In the rows, 128 means zero.
Each row is followed by its class.
131, 136, 136, 143, 173, 139, 151, 135, 124, 164, 141, 160, 130, 133, 187, 114, 138, 104, 119, 102, 153, 134, 87, 127, 185, 123, 149, 124, 126, 148, 117, 129, 130, 155, 162, 144 | C
168, 126, 128, 160, 118, 118, 128, 172, 79, 126, 104, 158, 128, 124, 138, 111, 125, 178, 101, 144, 147, 107, 112, 150, 211, 147, 128, 129, 116, 123, 121, 121, 136, 113, 132, 104 | S
84, 112, 159, 105, 101, 139, 114, 138, 139, 110, 161, 184, 119, 117, 102, 155, 109, 92, 136, 177, 148, 122, 97, 114, 94, 132, 133, 126, 136, 120, 186, 145, 114, 83, 186, 126 | R
120, 160, 87, 145, 137, 158, 158, 112, 149, 133, 176, 112, 167, 132, 125, 143, 161, 121, 134, 102, 97, 154, 161, 114, 78, 124, 115, 146, 131, 146, 112, 99, 117, 134, 99, 140 | D
168, 158, 97, 162, 152, 156, 181, 143, 118, 142, 184, 162, 159, 136, 166, 129, 162, 139, 109, 96, 138, 147, 137, 135, 165, 136, 131, 157, 129, 168, 105, 97, 125, 130, 143, 138 | E
92, 107, 157, 115, 120, 124, 94, 132, 131, 127, 136, 154, 117, 111, 126, 141, 98, 78, 133, 175, 155, 116, 98, 105, 96, 107, 138, 101, 127, 104, 172, 151, 127, 111, 166, 129 | C
117, 101, 195, 58, 93, 75, 75, 107, 137, 109, 63, 96, 73, 128, 112, 109, 55, 108, 146, 141, 149, 132, 127, 116, 118, 111, 156, 99, 127, 108, 175, 176, 128, 119, 158, 114 | P
150, 142, 81, 158, 94, 141, 151, 139, 123, 88, 183, 125, 165, 121, 91, 147, 148, 156, 124, 119, 101, 131, 180, 127, 75, 134, 110, 162, 125, 125, 128, 86, 118, 87, 92, 113 | R
177, 150, 105, 140, 99, 123, 140, 131, 118, 104, 129, 108, 132, 127, 114, 128, 145, 188, 120, 128, 119, 132, 179, 140, 143, 141, 116, 145, 130, 140, 106, 107, 126, 111, 111, 107 | E
125, 147, 100, 156, 143, 159, 156, 132, 129, 135, 177, 157, 163, 133, 142, 145, 161, 122, 125, 100, 121, 130, 133, 135, 120, 137, 120, 152, 127, 142, 120, 102, 125, 136, 107, 149 | F
139, 129, 145, 130, 124, 122, 136, 135, 112, 133, 123, 142, 131, 134, 147, 113, 115, 140, 118, 119, 135, 135, 118, 130, 167, 125, 144, 130, 123, 141, 136, 132, 133, 129, 146, 121 | D
131, 97, 191, 76, 129, 103, 135, 116, 123, 119, 136, 176, 117, 131, 154, 110, 61, 76, 144, 75, 161, 157, 101, 99, 121, 76, 193, 123, 105, 142, 168, 139, 136, 127, 184, 137 | S
165, 152, 92, 147, 156, 139, 168, 116, 125, 137, 126, 113, 147, 147, 144, 111, 167, 164, 132, 75, 102, 132, 162, 148, 151, 138, 130, 153, 123, 144, 75, 96, 132, 164, 75, 132 | Y
133, 109, 164, 89, 105, 117, 122, 125, 133, 105, 126, 158, 110, 128, 116, 128, 92, 115, 139, 135, 153, 129, 120, 126, 119, 121, 149, 126, 128, 132, 160, 143, 129, 105, 172, 115 | P
166, 134, 137, 104, 140, 128, 172, 112, 130, 113, 141, 145, 133, 147, 153, 113, 110, 131, 136, 48, 138, 152, 144, 134, 148, 111, 167, 150, 115, 172, 117, 111, 137, 140, 138, 133 | F
113, 138, 147, 83, 128, 125, 136, 83, 161, 121, 130, 107, 124, 136, 114, 134, 117, 108, 165, 79, 112, 150, 163, 111, 72, 102, 145, 133, 124, 143, 128, 127, 127, 147, 112, 147 | F
134, 119, 122, 139, 119, 124, 117, 145, 113, 115, 132, 139, 133, 120, 119, 134, 119, 128, 127, 175, 137, 111, 136, 123, 110, 120, 126, 126, 123, 108, 139, 124, 133, 104, 128, 109 | Y
88, 138, 141, 121, 146, 124, 115, 113, 140, 162, 125, 119, 126, 121, 154, 141, 138, 94, 139, 140, 128, 128, 112, 106, 110, 112, 130, 108, 135, 114, 136, 145, 125, 154, 139, 151 | E
174, 122, 126, 111, 76, 121, 129, 135, 124, 70, 133, 134, 120, 126, 78, 130, 107, 162, 133, 150, 136, 125, 168, 139, 111, 140, 122, 146, 130, 138, 139, 118, 128, 77, 141, 90 | P
138, 148, 117, 136, 147, 128, 145, 124, 133, 135, 120, 114, 128, 134, 149, 122, 148, 154, 126, 106, 120, 132, 141, 133, 159, 134, 120, 133, 130, 149, 99, 117, 129, 143, 114, 127 | F
149, 131, 129, 133, 138, 124, 138, 134, 120, 135, 115, 135, 127, 134, 144, 117, 134, 144, 124, 115, 133, 126, 123, 143, 164, 141, 131, 135, 127, 135, 114, 127, 134, 141, 132, 123 | P
130, 102, 156, 104, 84, 109, 122, 136, 121, 81, 140, 153, 117, 121, 96, 130, 81, 122, 135, 139, 141, 130, 141, 115, 94, 111, 148, 135, 120, 120, 172, 133, 130, 82, 159, 106 | R
151, 134, 121, 127, 123, 142, 155, 136, 118, 114, 145, 161, 138, 133, 121, 120, 125, 141, 127, 100, 136, 138, 134, 137, 144, 132, 141, 142, 119, 150, 126, 108, 130, 118, 136, 124 | S
111, 102, 176, 91, 87, 110, 96, 130, 129, 101, 140, 167, 103, 112, 103, 148, 77, 87, 140, 194, 166, 121, 121, 99, 84, 101, 146, 107, 128, 112, 194, 156, 129, 80, 196, 114 | E
114, 112, 181, 106, 175, 87, 117, 112, 126, 167, 79, 124, 109, 138, 189, 104, 93, 82, 144, 89, 147, 133, 94, 108, 159, 85, 172, 106, 111, 122, 127, 158, 147, 181, 149, 148 | F
110, 128, 126, 141, 140, 140, 114, 136, 128, 150, 125, 144, 128, 121, 139, 135, 143, 114, 131, 150, 136, 111, 105, 132, 137, 139, 122, 113, 129, 113, 134, 133, 126, 142, 132, 136 | C
183, 132, 115, 146, 103, 111, 137, 146, 99, 105, 117, 113, 138, 130, 124, 114, 121, 179, 113, 115, 125, 124, 160, 147, 156, 139, 125, 147, 120, 130, 110, 110, 135, 113, 107, 103 | P
55, 169, 120, 112, 148, 146, 124, 85, 169, 167, 129, 91, 138, 125, 136, 142, 171, 116, 144, 102, 95, 151, 127, 108, 98, 125, 117, 116, 143, 127, 114, 128, 109, 169, 98, 160 | S
123, 160, 106, 126, 121, 147, 152, 103, 147, 126, 163, 108, 157, 135, 117, 133, 151, 135, 135, 94, 98, 154, 164, 119, 91, 124, 123, 147, 133, 148, 121, 106, 116, 132, 101, 134 | D
75, 152, 96, 164, 134, 181, 137, 145, 144, 149, 219, 181, 174, 120, 136, 161, 161, 80, 112, 170, 134, 131, 91, 115, 95, 134, 102, 134, 146, 138, 165, 117, 106, 100, 165, 149 | D
125, 130, 131, 117, 123, 111, 108, 116, 126, 134, 105, 102, 125, 123, 119, 135, 129, 125, 147, 136, 116, 117, 151, 120, 93, 116, 127, 113, 123, 100, 129, 134, 133, 144, 108, 130 | E
139, 157, 129, 79, 121, 134, 168, 75, 163, 108, 133, 98, 125, 141, 110, 117, 123, 140, 153, 53, 105, 179, 181, 114, 106, 111, 147, 141, 128, 179, 101, 104, 121, 140, 119, 130 | S
99, 139, 143, 121, 148, 106, 108, 101, 133, 165, 92, 84, 128, 132, 154, 116, 128, 109, 140, 107, 105, 137, 124, 109, 122, 109, 138, 107, 124, 108, 124, 145, 129, 177, 102, 147 | D
81, 131, 134, 127, 122, 127, 104, 112, 139, 141, 124, 118, 133, 120, 125, 140, 133, 110, 141, 158, 119, 118, 128, 112, 87, 112, 125, 117, 133, 94, 150, 137, 123, 136, 112, 135 | Y
144, 122, 150, 119, 137, 105, 129, 127, 114, 129, 104, 137, 117, 135, 150, 116, 109, 127, 135, 104, 140, 122, 124, 131, 154, 117, 149, 125, 117, 132, 125, 134, 139, 144, 131, 129 | F
122, 161, 127, 120, 136, 146, 166, 101, 152, 146, 155, 129, 142, 140, 155, 124, 155, 138, 128, 69, 119, 159, 133, 133, 148, 133, 134, 152, 142, 166, 116, 114, 116, 152, 133, 145 | P
46, 122, 150, 90, 106, 132, 100, 97, 162, 125, 146, 131, 122, 116, 99, 163, 118, 57, 161, 151, 124, 132, 123, 84, 31, 100, 131, 105, 132, 99, 169, 145, 113, 120, 129, 149 | S
92, 141, 117, 138, 111, 133, 108, 123, 131, 139, 148, 117, 150, 113, 119, 154, 150, 116, 131, 155, 113, 118, 143, 113, 76, 123, 110, 119, 133, 97, 148, 125, 120, 127, 104, 138 | E
88, 88, 187, 86, 95, 100, 72, 134, 124, 103, 118, 150, 104, 110, 94, 140, 55, 69, 150, 207, 160, 115, 105, 91, 59, 86, 150, 93, 118, 89, 208, 176, 135, 83, 188, 108 | D
114, 118, 164, 95, 115, 121, 129, 122, 138, 107, 145, 155, 114, 127, 127, 132, 89, 98, 141, 131, 156, 138, 125, 108, 104, 102, 151, 130, 126, 144, 165, 140, 131, 102, 175, 126 | F
83, 116, 179, 98, 129, 108, 101, 123, 131, 144, 99, 146, 98, 119, 144, 128, 95, 94, 137, 157, 157, 127, 81, 105, 141, 104, 153, 96, 128, 117, 158, 162, 131, 127, 186, 129 | S
158, 127, 100, 149, 92, 128, 121, 150, 110, 88, 144, 116, 147, 121, 84, 139, 118, 150, 125, 167, 116, 118, 170, 124, 88, 127, 106, 134, 120, 118, 129, 112, 128, 82, 106, 98 | D
135, 132, 113, 150, 148, 119, 117, 136, 113, 149, 99, 101, 132, 123, 149, 121, 140, 133, 128, 134, 124, 110, 127, 129, 145, 127, 121, 110, 123, 108, 102, 127, 135, 153, 104, 124 | C
92, 123, 125, 123, 122, 142, 121, 121, 144, 120, 164, 147, 139, 118, 115, 147, 121, 86, 141, 164, 134, 128, 129, 104, 63, 106, 128, 126, 131, 114, 159, 128, 122, 109, 135, 132 | Y
155, 115, 127, 125, 94, 100, 122, 132, 115, 92, 108, 105, 124, 122, 98, 122, 106, 161, 136, 122, 113, 123, 167, 126, 106, 121, 133, 134, 115, 109, 129, 120, 136, 108, 108, 104 | R
160, 137, 125, 139, 148, 136, 175, 146, 115, 130, 149, 170, 133, 143, 157, 115, 137, 144, 121, 81, 139, 139, 116, 146, 187, 140, 150, 155, 123, 162, 113, 114, 130, 132, 157, 130 | R
107, 127, 149, 152, 139, 120, 123, 153, 107, 155, 120, 159, 122, 124, 164, 123, 132, 129, 111, 142, 143, 115, 77, 133, 189, 140, 135, 124, 130, 114, 145, 144, 124, 133, 157, 132 | R
91, 134, 137, 71, 95, 123, 119, 75, 177, 100, 138, 82, 125, 122, 81, 143, 110, 100, 166, 118, 105, 158, 180, 98, 14, 106, 126, 123, 136, 130, 144, 126, 119, 116, 118, 124 | P
159, 137, 127, 94, 104, 100, 124, 95, 141, 101, 98, 66, 111, 126, 102, 125, 117, 153, 154, 116, 107, 141, 199, 111, 85, 108, 129, 122, 125, 129, 111, 122, 134, 131, 104, 109 | E
121, 129, 129, 139, 120, 130, 103, 144, 125, 133, 106, 121, 111, 115, 122, 133, 136, 145, 126, 186, 138, 102, 116, 132, 152, 143, 106, 106, 136, 115, 127, 140, 125, 115, 142, 110 | C
92, 124, 130, 126, 111, 146, 138, 134, 141, 110, 184, 187, 137, 121, 113, 154, 129, 95, 133, 146, 137, 128, 111, 117, 88, 128, 130, 139, 136, 128, 168, 125, 114, 96, 167, 134 | R
138, 110, 148, 160, 151, 100, 116, 162, 74, 162, 93, 151, 133, 125, 174, 106, 109, 122, 113, 115, 147, 103, 86, 131, 188, 109, 153, 110, 101, 92, 131, 138, 147, 155, 123, 135 | S
117, 159, 97, 159, 135, 167, 149, 140, 127, 146, 157, 153, 156, 127, 126, 144, 177, 149, 119, 128, 117, 125, 121, 141, 150, 157, 106, 140, 134, 140, 107, 104, 113, 129, 110, 140 | S
217, 145, 91, 128, 105, 104, 154, 118, 115, 89, 112, 70, 135, 134, 103, 113, 127, 187, 139, 89, 104, 139, 224, 132, 108, 116, 128, 145, 114, 144, 76, 93, 141, 124, 80, 101 | E
87, 160, 115, 175, 178, 148, 139, 139, 120, 193, 146, 149, 161, 129, 194, 134, 183, 121, 108, 111, 125, 120, 85, 135, 182, 141, 116, 129, 134, 126, 115, 123, 122, 173, 111, 161 | F
131, 103, 166, 86, 97, 114, 99, 124, 133, 95, 109, 148, 93, 121, 95, 127, 87, 117, 147, 166, 155, 116, 128, 122, 113, 120, 144, 108, 125, 120, 164, 150, 132, 100, 171, 103 | C
130, 124, 132, 142, 119, 117, 110, 144, 119, 120, 122, 132, 123, 118, 123, 138, 120, 129, 128, 168, 139, 109, 130, 120, 125, 123, 115, 121, 126, 115, 138, 134, 131, 109, 130, 118 | F
143, 125, 121, 99, 80, 126, 123, 113, 141, 73, 140, 113, 132, 128, 64, 138, 103, 134, 149, 139, 109, 138, 187, 113, 51, 119, 125, 135, 123, 131, 143, 116, 125, 91, 113, 107 | D
131, 151, 84, 147, 114, 155, 139, 127, 142, 111, 148, 109, 146, 123, 104, 140, 163, 166, 129, 160, 108, 129, 165, 131, 104, 147, 95, 144, 141, 136, 109, 101, 118, 107, 99, 110 | Y
112, 107, 132, 143, 104, 130, 117, 159, 112, 103, 158, 181, 133, 115, 104, 150, 116, 109, 126, 175, 142, 104, 109, 126, 100, 133, 126, 131, 124, 103, 169, 131, 125, 86, 153, 117 | R
103, 117, 154, 161, 159, 123, 100, 158, 97, 174, 101, 174, 121, 122, 182, 134, 132, 112, 114, 168, 156, 92, 54, 139, 203, 137, 127, 104, 125, 101, 143, 158, 136, 155, 154, 142 | F
122, 128, 132, 121, 104, 110, 124, 117, 130, 108, 120, 101, 126, 124, 104, 131, 121, 142, 139, 119, 104, 128, 157, 119, 94, 122, 128, 132, 125, 110, 134, 123, 125, 117, 107, 116 | R
157, 166, 68, 198, 142, 149, 158, 160, 108, 148, 145, 120, 161, 128, 150, 128, 191, 183, 97, 133, 116, 112, 134, 158, 184, 167, 87, 149, 140, 139, 78, 98, 122, 131, 94, 119 | P
148, 168, 110, 119, 110, 128, 143, 99, 142, 128, 107, 73, 127, 131, 119, 124, 162, 194, 134, 105, 96, 144, 185, 138, 138, 145, 111, 137, 142, 148, 91, 109, 120, 144, 93, 119 | E
150, 111, 115, 161, 125, 110, 112, 168, 82, 116, 125, 146, 147, 114, 128, 126, 104, 122, 120, 149, 141, 106, 122, 122, 118, 110, 136, 121, 101, 92, 137, 120, 145, 111, 117, 116 | S
96, 141, 146, 105, 144, 139, 144, 98, 153, 146, 141, 139, 128, 136, 152, 123, 135, 109, 138, 102, 129, 148, 121, 116, 124, 113, 152, 136, 135, 140, 143, 130, 124, 150, 142, 145 | Y
138, 152, 104, 185, 166, 127, 144, 145, 97, 181, 98, 105, 152, 138, 184, 105, 172, 166, 101, 101, 104, 116, 109, 149, 210, 148, 118, 129, 126, 126, 77, 117, 134, 181, 80, 138 | D
